Below are the code and all the weights of a small trained network. Each question names an input and a class and asks about switching units off, where a switched-off unit gives its printed mean instead of its output.

import numpy as np


def w(rows, s, z=0):
    codes = np.array(rows[::2]) - 128.0
    scale = np.full(codes.shape[1], s)
    scale[-1] = z or s
    return codes * scale


def norm(h):
    return h / np.sqrt((h * h).mean(-1, keepdims=True) + 1e-5)


def f(y):
    return y / 2 * (1 + np.tanh(0.7978845608 * (y + 0.044715 * y**3)))


def log_softmax(a):
    a = a - a.max(-1, keepdims=True)
    return a - np.log(np.exp(a).sum(-1, keepdims=True))


def net(x, mask):
    res = np.array(x, float).reshape(1, 7) / 4 @ E
    u = 0
    for l in range(3):
        y = f(norm(res) @ A[l][:, :-1].T + A[l][:, -1])
        res = res + np.where(mask[u : u + 3], y, B[l][:, -1]) @ B[l][:, :-1]
        u += 3
    return log_softmax(norm(res)[-1] @ U[:, :-1].T + U[:, -1])


A, B = {}, {}
E = w([
[100,115,146,147,93,255],'x0',
[98,150,152,209,225,145],'x1',
[127,129,124,129,129,132],'x2',
[129,129,128,129,127,130],'x3',
[134,124,137,130,124,127],'x4',
[132,54,92,132,163,124],'x5',
[126,129,129,131,124,126],'x6',
],0.0029)
A[0] = w([
[140,156,130,221,181,255,5],'L0N0',
[189,119,73,69,82,40,122],'L0N1',
[168,161,120,74,86,43,65],'L0N2',
],0.004,0.0023)
B[0] = w([
[32,72,188,2,95,85,222],'L0N0',
[8,84,190,150,150,208,253],'L0N1',
[53,119,198,108,137,212,186],'L0N2',
],0.0044,0.0018)
A[1] = w([
[148,66,81,61,21,172,254],'L1N0',
[96,210,212,109,43,202,177],'L1N1',
[112,254,190,135,124,44,177],'L1N2',
],0.0047,0.00094)
B[1] = w([
[162,175,125,206,156,200,219],'L1N0',
[124,157,118,100,143,2,252],'L1N1',
[124,153,184,145,180,242,186],'L1N2',
],0.0053,0.004)
A[2] = w([
[63,2,136,137,96,176,5],'L2N0',
[82,57,159,132,205,124,69],'L2N1',
[174,242,167,155,156,114,21],'L2N2',
],0.0051,0.0016)
B[2] = w([
[189,36,94,3,218,156,207],'L2N0',
[197,150,100,159,43,95,252],'L2N1',
[131,16,28,100,38,180,200],'L2N2',
],0.005,0.0027)
U = w([
[32,166,193,75,112,72,165],'0',
[130,152,140,185,167,248,225],'1',
[157,36,115,56,186,126,180],'2',
[193,127,99,205,157,17,5],'3',
[156,180,40,122,20,112,15],'4',
],0.011,0.0018)

Each question gives the input, the list of numbers given to net, and the class t.
The units are the neurons (one row each of A and B). Each row of codes is followed by its name. A weight is (code - 128) times the scale printed after its matrix; where a second scale follows, it is the last column's (A, B and U).
mask holds one flag per neuron, layer by layer. A switched-off neuron (its flag False) gives its mean, the last column of its row in B, instead of its output. The means were averaged over made-up inputs and are rounded, as every weight is.
A unit's drop is (log p(t) with every unit on - log p(t) with that unit switched off) / (log p(t) with every unit on - log p(t) with every unit switched off).
The circuit of an input: a set's keep is (log p(t) with only the set's units on - log p(t) with every unit switched off) / (log p(t) with every unit on - log p(t) with every unit switched off). Starting from all 9 units, units are removed one at a time, each time the one whose removal leaves the highest keep (on an exact tie, the one counted first), for as long as the keep stays at least 0.8.
circuit, biggest first: the units of the circuit, biggest drop first
most important unit: the unit with the biggest drop
top k neurons: the k neurons with the biggest drops, biggest first
top k neurons in layer l: the k neurons of layer l with the biggest drops, biggest first
input [-1,1,7,-5,-5,4,6], class 3: top 3 neurons : [L0N2 L0N1 L0N0]
input [6,-3,6,-5,5,-7,7], class 4: most important unit : L1N1
input [-4,2,7,-8,-2,-7,-8], class 1: top 2 neurons : [L1N2 L0N0]
input [1,0,-6,0,1,-4,4], class 4: circuit, biggest first : [L2N2 L1N1 L0N1 L1N2]
input [6,0,-3,6,4,-8,-1], class 4: top 2 neurons : [L2N2 L0N1]
input [4,-1,5,-5,2,-6,1], class 4: circuit, biggest first : [L2N2 L0N1]
input [-5,1,3,-5,-4,0,1], class 1: circuit, biggest first : [L1N1 L1N2]
input [0,1,1,-5,1,3,-4], class 3: top 2 neurons in layer 2 : [L2N2 L2N0]
input [5,1,-8,0,3,2,4], class 2: top 3 neurons : [L0N0 L1N2 L2N0]
input [8,7,3,3,3,8,-5], class 2: circuit, biggest first : [L2N0 L0N0]
input [8,6,0,7,-2,-6,7], class 0: circuit, biggest first : [L0N0 L1N1]
input [2,8,-5,-1,2,3,4], class 2: circuit, biggest first : [L0N0 L2N0 L1N0]
input [2,4,8,-8,1,1,-3], class 2: top 2 neurons : [L1N1 L2N0]
input [2,-1,3,-2,2,-8,-8], class 4: most important unit : L2N2
input [-1,-6,8,0,2,-5,1], class 0: top 2 neurons : [L0N1 L0N2]
input [-1,-7,7,0,-5,0,7], class 0: circuit, biggest first : [L0N1 L2N2]
input [-3,-1,-6,-4,-8,0,-8], class 0: top 2 neurons : [L0N2 L2N2]
input [-7,-8,1,6,0,-7,0], class 0: top 2 neurons : [L0N1 L0N2]
input [1,-4,5,6,7,8,-8], class 1: top 2 neurons in layer 1 : [L1N0 L1N1]
input [4,0,3,-4,-8,-7,4], class 4: circuit, biggest first : [L0N1]
input [-4,1,-6,3,4,-6,-6], class 1: top 2 neurons : [L1N2 L0N0]
